Below are the code and all the weights of a small trained network. Each question names an input and a target symbol and asks about switching units off, where a switched-off unit gives its printed mean instead of its output.

import numpy as np


def w(rows, s, z=0):
    codes = np.array(rows[::2]) - 128.0
    scale = np.full(codes.shape[1], s)
    scale[-1] = z or s
    return codes * scale


def f(y):
    return y / 2 * (1 + np.tanh(0.7978845608 * (y + 0.044715 * y**3)))


def softmax(a):
    e = np.exp(a - a.max(-1, keepdims=True))
    return e / e.sum(-1, keepdims=True)


def log_softmax(a):
    a = a - a.max(-1, keepdims=True)
    return a - np.log(np.exp(a).sum(-1, keepdims=True))


def net(x, mask):
    ids = ['ΔΠΦγηθλμτ'.index(c) for c in x.split()]
    T = len(ids)
    res = E[ids] + P[:T]
    r = res
    for j in range(2):
        rows = slice(2 * j, 2 * j + 2)
        q, k, v = (r @ M[0][rows].T for M in (Q, K, V))
        z = softmax(np.where(np.tri(T) > 0, q @ k.T / 2**0.5, -1e9)) @ v
        o = O[0][rows]
        res = res + np.where(mask[j], z, o[:, -1]) @ o[:, :-1]
    y = f(res @ A[0][:, :-1].T + A[0][:, -1])
    res = res + np.where(mask[2:6], y, B[0][:, -1]) @ B[0][:, :-1]
    return log_softmax(res[-1] @ U[:, :-1].T + U[:, -1])


Q, K, V, O, A, B = {}, {}, {}, {}, {}, {}
E = w([
[99,40,113,171],'Δ',
[130,99,181,94],'Π',
[165,176,99,42],'Φ',
[224,203,93,114],'γ',
[117,69,38,185],'η',
[149,176,39,42],'θ',
[173,138,101,166],'λ',
[77,88,104,20],'μ',
[143,177,169,1],'τ',
],0.008)
P = w([
[95,127,134,136],'0',
[126,249,177,154],'1',
[234,149,122,123],'2',
[60,144,146,189],'3',
[143,76,4,210],'4',
[92,160,106,133],'5',
[140,140,92,56],'6',
],0.019)
Q[0] = w([
[119,215,254,228],'head 1',
[236,101,179,55],'head 1',
[214,166,124,181],'head 2',
[234,119,193,129],'head 2',
],0.0082)
K[0] = w([
[223,82,76,66],'head 1',
[48,2,172,148],'head 1',
[139,136,177,149],'head 2',
[55,117,63,87],'head 2',
],0.0098)
V[0] = w([
[101,138,53,199],'head 1',
[153,189,56,78],'head 1',
[92,91,70,4],'head 2',
[146,42,102,107],'head 2',
],0.017)
O[0] = w([
[124,184,141,231,174],'head 1',
[135,248,73,106,188],'head 1',
[185,150,72,114,27],'head 2',
[207,130,144,161,3],'head 2',
],0.015,0.0062)
A[0] = w([
[104,61,28,149,81],'neuron 1',
[127,72,118,236,241],'neuron 2',
[196,91,33,193,209],'neuron 3',
[158,2,101,138,6],'neuron 4',
],0.009,0.0015)
B[0] = w([
[190,137,219,71,193],'neuron 1',
[105,92,111,204,255],'neuron 2',
[239,146,132,155,192],'neuron 3',
[105,104,253,73,186],'neuron 4',
],0.011,0.007)
U = w([
[51,190,199,126,172],'Δ',
[44,127,107,160,219],'Π',
[155,145,245,157,77],'Φ',
[148,72,127,54,138],'γ',
[176,169,132,151,152],'η',
[151,141,134,116,194],'θ',
[226,109,168,119,96],'λ',
[161,187,175,224,2],'μ',
[118,98,218,63,44],'τ',
],0.011,0.0073)

Each question gives the input, a string of symbols that net reads in full, and the target symbol t.
The units are the heads (2 rows each of Q, K, V and O) and the neurons (one row each of A and B). Each row of codes is followed by its name. A weight is (code - 128) times the scale printed after its matrix; where a second scale follows, it is the last column's (O, A, B and U).
mask holds one flag per unit, heads first, then neurons. A switched-off unit (its flag False) gives its mean, the last column of its rows in O or B, instead of its output. The means were averaged over made-up inputs and are rounded, as every weight is.
A unit's drop is (log p(t) with every unit on - log p(t) with that unit switched off) / (log p(t) with every unit on - log p(t) with every unit switched off).
The circuit of an input: a set's keep is (log p(t) with only the set's units on - log p(t) with every unit switched off) / (log p(t) with every unit on - log p(t) with every unit switched off). Starting from all 6 units, units are removed one at a time, each time the one whose removal leaves the highest keep (on an exact tie, the one counted first), for as long as the keep stays at least 0.8.
units of the circuit, in order: the units of the circuit, biggest drop first
most important unit: the unit with the biggest drop
heads that matter: for each layer, one digit per head in row order, 1 if its drop is at least 0.15 and else 0, layers parted by /
input τ τ Δ, target γ: heads that matter : 10
input γ θ λ, target Δ: units of the circuit, in order : (head 2)
input Δ γ Π θ μ, target Δ: units of the circuit, in order : (head 2; neuron 1; head 1)
input τ Δ Π, target γ: heads that matter : 10
input θ η Δ θ θ, target μ: heads that matter : 10
input γ μ Δ Π μ, target λ: heads that matter : 00
input Δ Φ τ Δ Π η η, target Φ: units of the circuit, in order : (head 1; neuron 4)
input η η η Δ τ, target μ: units of the circuit, in order : (head 1; neuron 3)
input Δ τ η Δ λ, target γ: heads that matter : 11
input Π θ η θ η, target η: units of the circuit, in order : (head 1; neuron 3)
input Φ μ Φ θ θ, target λ: units of the circuit, in order : (neuron 1; neuron 3)
input η Δ τ, target μ: units of the circuit, in order : (head 1; neuron 4)
input λ Π η, target Π: heads that matter : 01
input μ η μ, target λ: most important unit : head 2
input τ λ Π, target γ: heads that matter : 10
input μ Π Δ θ λ, target τ: units of the circuit, in order : (head 1; neuron 1; neuron 4)
input η Δ γ, target μ: units of the circuit, in order : (head 1; neuron 2)
input Π γ Φ, target τ: heads that matter : 10
input θ η Π, target η: units of the circuit, in order : (head 2; head 1)
input Δ τ η Φ η, target γ: heads that matter : 11
input η θ Π, target μ: heads that matter : 10
input Δ τ γ μ μ, target γ: heads that matter : 10
input θ λ Δ, target η: units of the circuit, in order : (head 2; head 1; neuron 4)
input Φ γ τ θ η, target Δ: units of the circuit, in order : (head 2; neuron 1)
